Below are the code and all the weights of a small trained network. Each question names an input and a class and asks about switching units off, where a switched-off unit gives its printed mean instead of its output.

import numpy as np


def w(rows, s, z=0):
    codes = np.array(rows[::2]) - 128.0
    scale = np.full(codes.shape[1], s)
    scale[-1] = z or s
    return codes * scale


def f(y):
    return y / 2 * (1 + np.tanh(0.7978845608 * (y + 0.044715 * y**3)))


def log_softmax(a):
    a = a - a.max(-1, keepdims=True)
    return a - np.log(np.exp(a).sum(-1, keepdims=True))


def net(x, mask):
    res = np.array(x, float).reshape(1, 3) / 4 @ E
    y = f(res @ A[0][:, :-1].T + A[0][:, -1])
    res = res + np.where(mask, y, B[0][:, -1]) @ B[0][:, :-1]
    return log_softmax(res[-1] @ U[:, :-1].T + U[:, -1])


A, B = {}, {}
E = w([
[100,82,197,159,33,133],'x0',
[101,157,161,185,176,201],'x1',
[10,137,78,112,105,134],'x2',
],0.012)
A[0] = w([
[216,136,136,168,102,146,63],'n0',
[105,80,167,212,57,170,115],'n1',
[132,150,44,180,190,135,87],'n2',
[48,102,94,117,125,157,91],'n3',
[66,168,54,110,78,159,242],'n4',
[21,120,105,133,142,100,95],'n5',
[126,65,131,225,36,91,170],'n6',
[194,114,158,202,160,71,219],'n7',
[191,154,185,213,162,160,69],'n8',
[182,113,213,55,154,150,140],'n9',
[19,111,112,90,173,119,106],'n10',
[120,144,180,137,167,195,77],'n11',
[192,90,151,142,132,85,102],'n12',
[104,187,169,208,162,168,254],'n13',
[124,147,124,204,153,191,133],'n14',
[149,191,10,173,179,123,94],'n15',
[123,143,116,207,162,238,55],'n16',
[72,139,127,171,158,189,79],'n17',
[98,110,211,185,93,167,110],'n18',
[129,103,193,84,58,213,78],'n19',
[142,135,86,85,212,176,94],'n20',
[169,42,50,33,72,16,125],'n21',
[179,162,177,86,123,161,67],'n22',
[86,75,111,143,92,172,70],'n23',
[164,239,51,101,184,104,161],'n24',
[103,24,216,126,65,129,91],'n25',
[219,91,148,157,169,158,108],'n26',
],0.011,0.01)
B[0] = w([
[127,145,68,128,118,176,164],'n0',
[172,93,103,89,194,109,200],'n1',
[125,103,115,77,131,138,169],'n2',
[120,124,77,155,100,182,166],'n3',
[90,67,127,218,93,120,231],'n4',
[142,93,50,162,94,186,176],'n5',
[167,83,134,97,166,79,222],'n6',
[108,57,146,193,73,143,240],'n7',
[117,136,99,121,86,195,186],'n8',
[99,97,100,191,74,175,191],'n9',
[133,82,86,131,85,173,179],'n10',
[123,189,108,91,111,160,154],'n11',
[104,118,78,119,54,162,177],'n12',
[61,129,226,101,104,107,244],'n13',
[92,157,187,49,94,126,177],'n14',
[157,84,102,88,167,122,192],'n15',
[112,232,101,31,117,148,170],'n16',
[91,175,105,103,94,179,160],'n17',
[154,121,118,62,163,102,190],'n18',
[157,129,79,74,174,135,166],'n19',
[194,103,121,51,202,114,180],'n20',
[47,253,187,46,84,145,246],'n21',
[141,147,69,110,114,180,142],'n22',
[152,122,93,95,121,158,146],'n23',
[185,67,135,104,180,56,234],'n24',
[190,109,111,77,184,120,207],'n25',
[134,80,71,141,67,165,201],'n26',
],0.012,0.013)
U = w([
[225,56,73,77,210,86,118],'0',
[119,60,15,218,43,233,115],'1',
[73,254,146,57,83,145,88],'2',
[82,26,233,246,96,4,245],'3',
[154,164,101,218,162,114,99],'4',
],0.012)

Each question gives the input, the list of numbers given to net, and the class t.
The units are the neurons (one row each of A and B). Each row of codes is followed by its name. A weight is (code - 128) times the scale printed after its matrix; where a second scale follows, it is the last column's (A, B and U).
mask holds one flag per neuron, in row order. A switched-off neuron (its flag False) gives its mean, the last column of its row in B, instead of its output. The means were averaged over made-up inputs and are rounded, as every weight is.
A unit's drop is (log p(t) with every unit on - log p(t) with that unit switched off) / (log p(t) with every unit on - log p(t) with every unit switched off).
The circuit of an input: a set's keep is (log p(t) with only the set's units on - log p(t) with every unit switched off) / (log p(t) with every unit on - log p(t) with every unit switched off). Starting from the 12 units with the biggest drops (on a tie, the unit counted first), units are removed one at a time, each time the one whose removal leaves the highest keep (on an exact tie, the one counted first), for as long as the keep stays at least 0.8.
units of the circuit, in order: the units of the circuit, biggest drop first
top k neurons: the k neurons with the biggest drops, biggest first
drop of u: that unit's drop, to one decimal
input [-7,-7,8], class 1: top 3 neurons	n4; n5; n10
input [-4,-6,4], class 2: units of the circuit, in order	n21
input [-6,-8,8], class 1: top 4 neurons	n4; n5; n10; n13
input [3,-4,0], class 2: top 3 neurons	n21; n24; n7
input [-6,2,6], class 0: top 2 neurons	n24; n20
input [7,-3,-8], class 1: top 3 neurons	n9; n7; n12
input [-2,-4,-1], class 2: top 2 neurons	n21; n4
input [-4,-5,0], class 2: top 2 neurons	n21; n6
input [7,-2,-6], class 0: top 2 neurons	n25; n6
input [3,3,-2], class 3: top 3 neurons	n21; n13; n20
input [-6,8,3], class 2: top 2 neurons	n16; n13
input [-7,6,4], class 0: top 2 neurons	n24; n21
input [1,3,1], class 3: drop of n21	0.8
input [5,4,0], class 0: drop of n21	0.2
input [2,-3,-2], class 3: top neuron	n16
input [-4,-6,-1], class 2: drop of n21	1.5
input [7,5,-6], class 0: drop of n1	0.3
